Small tables with named rows and columns. After each table, cells are looked up by row and column.

daf:
	parekuz	dol	fuder	binina
zufefut	453	656	305	407
tusurus	213	242	642	373
netoli	179	333	750	384
kabovus	517	418	57	345
sovase	399	221	189	228
kem	419	253	160	241
nal	335	426	421	280
fif	164	376	823	440
bomivan	352	460	478	518
kidu	394	298	223	230

kidu, parekuz: 394
bomivan, dol: 460
tusurus, dol: 242
kem, dol: 253
fif, dol: 376
kem, binina: 241
bomivan, fuder: 478
netoli, dol: 333
kabovus, parekuz: 517
sovase, fuder: 189
bomivan, binina: 518
netoli, binina: 384
zufefut, dol: 656
sovase, parekuz: 399
kabovus, dol: 418
nal, parekuz: 335
kabovus, binina: 345
tusurus, parekuz: 213
zufefut, parekuz: 453
fif, binina: 440
Which row has the largest binina? bomivan

potigag =
|  | poreme | mav | devebam | gine | fufeli |
|---|---|---|---|---|---|
| neteti | 0.196 | -3.418 | -3.278 | -0.354 | 4.573 |
| vubepe | 3.714 | 3.298 | -2.291 | 6.773 | 4.129 |
| num | -0.190 | -1.609 | 3.325 | 5.687 | 0.571 |
| tem | 2.484 | -5.671 | -5.636 | -4.975 | -0.149 |
| ged | -1.034 | -7.935 | -5.652 | -3.534 | 5.360 |

neteti, fufeli => 4.573
tem, gine => -4.975
ged, poreme => -1.034
ged, devebam => -5.652
num, mav => -1.609
neteti, poreme => 0.196
vubepe, fufeli => 4.129
ged, fufeli => 5.360
num, devebam => 3.325
tem, fufeli => -0.149
vubepe, devebam => -2.291
vubepe, poreme => 3.714
neteti, mav => -3.418
vubepe, gine => 6.773
num, poreme => -0.190
num, fufeli => 0.571

zonil:
,nik,senebaf,famaga,nid,ran,falavi,seviga,ropoteg,lif,vurupem
vok,87,90,-96,87,-51,66,-19,-67,25,92
guget,63,-45,12,43,33,83,51,-66,11,-26
vigone,6,38,10,-68,70,86,-75,-49,-45,-13
deba,87,45,-7,55,43,-85,36,28,-90,-46
romiv,-27,35,-61,-69,-100,-63,-92,-41,25,-97
kavobe,51,19,69,18,31,49,82,-15,-80,2

What is the nid of kavobe in zonil?
18
What is the nid of deba in zonil?
55
What is the nid of vigone in zonil?
-68
What is the seviga of vigone in zonil?
-75
What is the vurupem of vigone in zonil?
-13
What is the ran of deba in zonil?
43
What is the nid of guget in zonil?
43
What is the ran of romiv in zonil?
-100
What is the nid of vok in zonil?
87
What is the senebaf of guget in zonil?
-45
What is the ropoteg of vigone in zonil?
-49
What is the lif of kavobe in zonil?
-80
What is the lif of guget in zonil?
11
What is the lif of deba in zonil?
-90
What is the famaga of romiv in zonil?
-61
What is the ran of vok in zonil?
-51
What is the famaga of deba in zonil?
-7
What is the ropoteg of guget in zonil?
-66
What is the senebaf of romiv in zonil?
35

biras =
columns: diru, rubo, non, nof
kiz: [47.3, 40.4, 34.1, 45.0]
sesi: [44.4, 47.5, 51.9, 66.7]
pes: [46.1, 46.2, 54.5, 81.3]
favumo: [47.1, 45.0, 42.3, 87.6]
pefenal: [45.3, 54.1, 54.9, 17.0]
ful: [44.7, 49.9, 44.7, 40.8]
nunis: [42.6, 58.3, 44.1, 17.8]
lun: [45.6, 33.5, 61.4, 39.5]
taf: [42.3, 44.3, 44.0, 70.7]
rovepo: [42.3, 37.9, 37.3, 35.3]

nunis, non: 44.1
pes, nof: 81.3
taf, rubo: 44.3
favumo, diru: 47.1
pes, rubo: 46.2
sesi, diru: 44.4
pefenal, non: 54.9
ful, non: 44.7
pefenal, diru: 45.3
lun, rubo: 33.5
pes, diru: 46.1
nunis, diru: 42.6
rovepo, rubo: 37.9
favumo, non: 42.3
Row with the largest non: lun

vemuzu =
	gomol	rusuvo	kofebi	totuzam	zona	merez
zoru	6.3	6.2	5.5	8.0	6.7	7.5
mip	1.9	1.2	2.5	4.7	8.8	1.6
vugoz	2.1	1.4	7.6	6.2	9.4	4.0
dadu	5.8	5.7	5.9	6.4	7.4	5.8
bip	7.2	7.4	6.8	7.3	6.4	7.3
vom	6.8	6.7	6.4	7.3	6.9	7.2
ranizi	6.9	6.8	7.0	7.0	7.0	6.8
pofopa	5.1	6.0	8.3	6.0	6.0	8.0
ponimid	6.4	6.2	5.4	8.0	6.6	7.5
vuveb	6.2	6.5	7.6	6.6	6.5	7.4

What is the merez of vom in vemuzu? 7.2
What is the rusuvo of vugoz in vemuzu? 1.4
What is the rusuvo of ponimid in vemuzu? 6.2
What is the kofebi of mip in vemuzu? 2.5
What is the rusuvo of pofopa in vemuzu? 6.0
What is the zona of vugoz in vemuzu? 9.4
What is the gomol of vuveb in vemuzu? 6.2
What is the rusuvo of dadu in vemuzu? 5.7
What is the merez of bip in vemuzu? 7.3
What is the zona of bip in vemuzu? 6.4
What is the totuzam of vom in vemuzu? 7.3
What is the merez of vugoz in vemuzu? 4.0
What is the gomol of ranizi in vemuzu? 6.9
What is the totuzam of ponimid in vemuzu? 8.0
What is the zona of mip in vemuzu? 8.8
What is the merez of pofopa in vemuzu? 8.0
What is the rusuvo of ranizi in vemuzu? 6.8
What is the totuzam of ranizi in vemuzu? 7.0
What is the totuzam of zoru in vemuzu? 8.0

vozimuv =
,putunop,nim,tes,lor,gugufer
rerabi,-0.08,-0.08,0.38,0.13,0.04
dol,0.39,0.19,0.44,-0.06,-0.41
gufudok,0.10,0.05,0.34,-0.50,-0.67
binab,0.19,-0.20,0.06,0.14,-0.63
rozam,-0.32,-0.02,0.21,0.85,-0.23
vivaku,-0.19,0.30,0.22,-0.12,-0.03
letoma,-0.14,-0.04,0.15,0.38,-0.40
sok,0.39,0.36,0.35,0.11,-0.24
lizepa,0.02,0.15,0.22,0.30,-0.28
povome,0.13,-0.10,0.32,0.48,0.29
mes,0.23,-0.31,0.40,0.04,-0.34
pev,-0.37,0.19,0.27,0.03,-0.17

What is the putunop of lizepa in vozimuv?
0.02
What is the nim of pev in vozimuv?
0.19
What is the gugufer of pev in vozimuv?
-0.17
What is the putunop of povome in vozimuv?
0.13
What is the tes of gufudok in vozimuv?
0.34
What is the nim of lizepa in vozimuv?
0.15
What is the putunop of pev in vozimuv?
-0.37
What is the gugufer of letoma in vozimuv?
-0.40
What is the nim of sok in vozimuv?
0.36
What is the putunop of sok in vozimuv?
0.39
What is the putunop of vivaku in vozimuv?
-0.19
What is the tes of rozam in vozimuv?
0.21
What is the putunop of binab in vozimuv?
0.19
What is the lor of rozam in vozimuv?
0.85

Table neta
         gipu  mib  bipesu  vomon  kozab  dilik  tomum
gafe      0.4  0.5     0.5    0.4    0.4    0.7    0.4
tetoz     0.3  0.4     0.6    0.4    0.8    0.4    0.5
kat       0.6  0.8     0.7    0.7    0.6    0.5    0.5
zus       0.6  0.6     0.4    0.7    0.7    0.6    0.4
gibemi    0.6  0.7     0.6    0.5    0.5    0.3    0.7
poso      0.7  0.3     0.6    0.7    0.5    0.6    0.7
giru      0.6  0.6     0.7    0.5    0.5    0.3    0.7
reb       0.4  0.6     0.5    0.4    0.4    0.7    0.4
vun       0.7  0.6     0.6    0.8    0.4    0.5    0.5
lazola    0.4  0.5     0.7    0.5    0.8    0.2    0.6
bulo      0.7  0.4     0.5    0.6    0.5    0.7    0.7
kon       0.6  0.4     0.4    0.5    0.3    0.8    0.5
zumozen   0.6  0.7     0.7    0.6    0.5    0.4    0.6
tas       0.6  0.8     0.7    0.6    0.4    0.5    0.4

What is the mib of poso in neta?
0.3
What is the mib of kat in neta?
0.8
What is the vomon of giru in neta?
0.5
What is the mib of giru in neta?
0.6
What is the tomum of gafe in neta?
0.4
What is the bipesu of lazola in neta?
0.7
What is the kozab of bulo in neta?
0.5
What is the gipu of giru in neta?
0.6
What is the kozab of gibemi in neta?
0.5
What is the gipu of kat in neta?
0.6
What is the tomum of tas in neta?
0.4
What is the tomum of tetoz in neta?
0.5
What is the vomon of reb in neta?
0.4

